Below is a small trained network, with its code and all its weights. Each question gives an input and a class and asks what happens when units are switched off, that is, made to give their printed mean instead of their output.

import numpy as np


def w(rows, s, z=0):
    codes = np.array(rows[::2]) - 128.0
    scale = np.full(codes.shape[1], s)
    scale[-1] = z or s
    return codes * scale


def f(y):
    return np.maximum(y, 0)


def log_softmax(a):
    a = a - a.max(-1, keepdims=True)
    return a - np.log(np.exp(a).sum(-1, keepdims=True))


def net(x, mask):
    res = np.array(x, float).reshape(1, 7) / 4 @ E
    y = f(res @ A[0][:, :-1].T + A[0][:, -1])
    res = res + np.where(mask, y, B[0][:, -1]) @ B[0][:, :-1]
    return log_softmax(res[-1] @ U[:, :-1].T + U[:, -1])


A, B = {}, {}
E = w([
[126,152,40,193,237,156,243,90,107,214,178,210],'x0',
[84,106,93,100,169,235,228,194,206,65,60,49],'x1',
[166,123,92,132,105,112,123,173,152,115,134,164],'x2',
[138,80,35,23,125,117,111,76,144,254,21,107],'x3',
[229,174,105,169,7,168,204,61,37,76,43,137],'x4',
[136,157,124,138,119,125,121,149,145,141,119,136],'x5',
[83,109,130,122,108,125,143,116,122,127,138,136],'x6',
],0.0083)
A[0] = w([
[116,103,132,109,88,147,96,133,95,124,161,147,64],'N1',
[142,53,123,132,234,104,56,147,205,127,167,136,147],'N2',
[135,127,178,106,32,106,95,121,152,98,86,68,112],'N3',
[172,157,170,116,109,26,86,49,51,187,190,219,85],'N4',
[97,105,180,54,63,121,25,126,171,54,107,87,99],'N5',
[128,193,77,168,188,131,212,80,114,145,140,193,106],'N6',
[60,100,157,95,231,101,57,197,213,191,206,124,149],'N7',
[149,40,53,110,109,123,102,78,121,216,38,141,61],'N8',
[144,112,170,99,94,114,103,197,104,92,116,124,57],'N9',
[123,182,196,185,161,161,125,117,117,1,211,187,81],'N10',
[161,99,150,217,115,31,33,65,33,207,162,138,99],'N11',
[51,141,91,125,131,175,189,150,126,92,101,80,41],'N12',
[153,127,64,36,97,118,102,72,124,206,160,113,43],'N13',
[125,163,62,175,184,140,163,83,121,169,172,162,86],'N14',
[110,125,65,31,156,81,96,54,189,185,27,141,66],'N15',
[122,152,94,152,184,132,191,132,128,204,150,174,126],'N16',
[84,121,150,92,162,105,87,135,144,147,199,138,130],'N17',
[217,154,99,185,17,179,184,25,58,74,96,135,149],'N18',
[162,162,166,117,86,128,195,68,104,98,115,113,84],'N19',
[139,149,140,160,99,60,72,58,118,130,178,191,103],'N20',
[151,145,237,209,151,87,160,157,113,35,226,101,58],'N21',
[118,90,118,141,114,237,182,126,176,70,78,115,51],'N22',
[169,150,124,108,82,143,188,128,42,133,25,175,127],'N23',
[122,88,95,172,211,163,200,99,98,182,173,203,113],'N24',
[133,148,221,57,81,76,94,156,159,97,98,57,109],'N25',
[101,181,215,193,142,124,188,150,139,86,167,186,61],'N26',
[103,112,97,123,176,241,230,201,220,83,80,54,91],'N27',
[138,121,84,75,98,85,149,116,170,195,106,117,4],'N28',
[111,139,167,200,140,152,138,176,110,35,173,207,68],'N29',
[120,141,69,194,175,143,214,121,132,178,168,153,84],'N30',
],0.0073,0.0029)
B[0] = w([
[157,140,103,106,114,130,164,117,128,137,128,126,145],'N1',
[98,111,122,172,125,91,163,175,94,121,85,118,193],'N2',
[173,134,64,134,85,88,79,122,144,91,200,110,197],'N3',
[136,200,173,45,157,131,154,138,162,105,97,176,218],'N4',
[170,132,75,117,84,94,61,93,110,73,175,114,216],'N5',
[181,136,95,126,81,80,94,104,133,93,215,92,200],'N6',
[51,145,187,185,117,62,187,205,2,150,97,91,229],'N7',
[128,90,120,162,131,201,119,115,171,178,127,93,190],'N8',
[135,95,109,120,131,103,113,96,145,101,157,108,169],'N9',
[143,88,141,153,164,184,130,119,173,207,121,104,226],'N10',
[138,208,175,72,165,151,188,125,166,103,55,197,216],'N11',
[141,149,114,108,145,134,135,128,134,116,121,168,179],'N12',
[125,107,146,159,165,163,109,106,178,156,123,141,171],'N13',
[172,133,87,96,76,106,99,106,116,99,199,116,186],'N14',
[130,68,102,159,162,188,121,121,177,207,138,101,197],'N15',
[150,122,92,127,91,103,78,95,111,93,154,109,188],'N16',
[80,128,161,153,140,113,158,161,105,132,132,133,177],'N17',
[41,140,166,201,122,58,188,208,36,160,84,66,251],'N18',
[121,112,152,144,113,95,147,141,108,150,104,132,177],'N19',
[106,160,160,99,170,139,160,129,153,111,88,177,193],'N20',
[119,86,118,144,134,194,80,97,164,189,108,109,228],'N21',
[119,168,177,105,142,133,136,155,141,80,84,188,195],'N22',
[63,95,119,176,126,112,153,172,94,145,115,116,199],'N23',
[166,161,105,121,92,98,74,89,115,90,174,90,205],'N24',
[195,132,106,128,87,89,77,65,131,66,201,100,202],'N25',
[134,75,128,162,166,150,84,89,167,164,112,138,197],'N26',
[130,180,184,47,193,137,168,146,166,63,78,209,242],'N27',
[131,83,114,129,164,131,119,115,155,170,103,112,159],'N28',
[121,88,114,142,160,156,103,117,190,188,111,107,208],'N29',
[164,132,87,100,91,81,89,55,123,95,169,112,196],'N30',
],0.0078,0.015)
U = w([
[81,127,141,205,124,53,157,208,2,145,115,101,252],'0',
[192,136,91,98,92,66,65,60,112,62,222,107,96],'1',
[140,196,158,6,167,155,155,140,172,77,80,229,87],'2',
[136,50,120,177,152,240,90,100,192,218,129,106,54],'3',
],0.0098,0.0011)

Each question gives the input, the list of numbers given to net, and the class t.
The units are the neurons (one row each of A and B). Each row of codes is followed by its name. A weight is (code - 128) times the scale printed after its matrix; where a second scale follows, it is the last column's (A, B and U).
mask holds one flag per neuron, in row order. A switched-off neuron (its flag False) gives its mean, the last column of its row in B, instead of its output. The means were averaged over made-up inputs and are rounded, as every weight is.
A unit's drop is (log p(t) with every unit on - log p(t) with that unit switched off) / (log p(t) with every unit on - log p(t) with every unit switched off).
The circuit of an input: a set's keep is (log p(t) with only the set's units on - log p(t) with every unit switched off) / (log p(t) with every unit on - log p(t) with every unit switched off). Starting from the 12 units with the biggest drops (on a tie, the unit counted first), units are removed one at a time, each time the one whose removal leaves the highest keep (on an exact tie, the one counted first), for as long as the keep stays at least 0.8.
units of the circuit, in order: the units of the circuit, biggest drop first
top k neurons: the k neurons with the biggest drops, biggest first
drop of u: that unit's drop, to one decimal
input [-4,7,-1,-7,6,-5,6], class 2: top 2 neurons	(N27; N22)
input [8,-4,3,-3,-7,4,1], class 1: top 4 neurons	(N18; N24; N30; N14)
input [-5,2,3,2,-7,6,-1], class 0: units of the circuit, in order	(N7)
input [5,7,-4,7,7,-8,-1], class 0: top 2 neurons	(N18; N23)
input [-6,6,2,5,7,-2,-4], class 0: top 2 neurons	(N18; N23)
input [-4,-4,-7,-8,-7,-4,8], class 3: top 3 neurons	(N21; N10; N18)
input [7,-8,5,-6,4,1,2], class 2: top 2 neurons	(N11; N4)
input [-5,1,-6,-5,-3,4,6], class 1: top 2 neurons	(N5; N25)
input [-6,-8,1,5,-3,-4,-5], class 2: top 2 neurons	(N11; N4)
input [-5,8,-2,-7,2,-5,1], class 2: top 2 neurons	(N27; N22)
input [-7,2,-6,3,-8,-3,-7], class 0: top 2 neurons	(N7; N2)
input [7,3,2,4,7,-2,-2], class 0: top 3 neurons	(N18; N23; N25)
input [-1,-5,3,-2,6,0,-5], class 0: top 2 neurons	(N18; N27)
input [-4,-6,-5,-8,4,1,7], class 3: units of the circuit, in order	(N21)
input [1,-5,4,-6,-5,7,3], class 3: top 4 neurons	(N18; N21; N10; N27)
input [5,8,4,-8,-1,1,8], class 2: top 3 neurons	(N27; N22; N15)
input [2,5,2,-4,-3,-1,-3], class 2: top 2 neurons	(N27; N18)
input [-8,7,3,1,0,4,2], class 1: drop of N25	0.4
input [6,0,1,6,-1,-1,-6], class 1: drop of N10	0.4
input [-5,1,2,3,-7,0,8], class 0: drop of N7	2.4
input [-6,7,0,2,-7,7,2], class 0: drop of N7	3.5
input [6,-8,5,5,4,-7,-3], class 2: units of the circuit, in order	(N11)
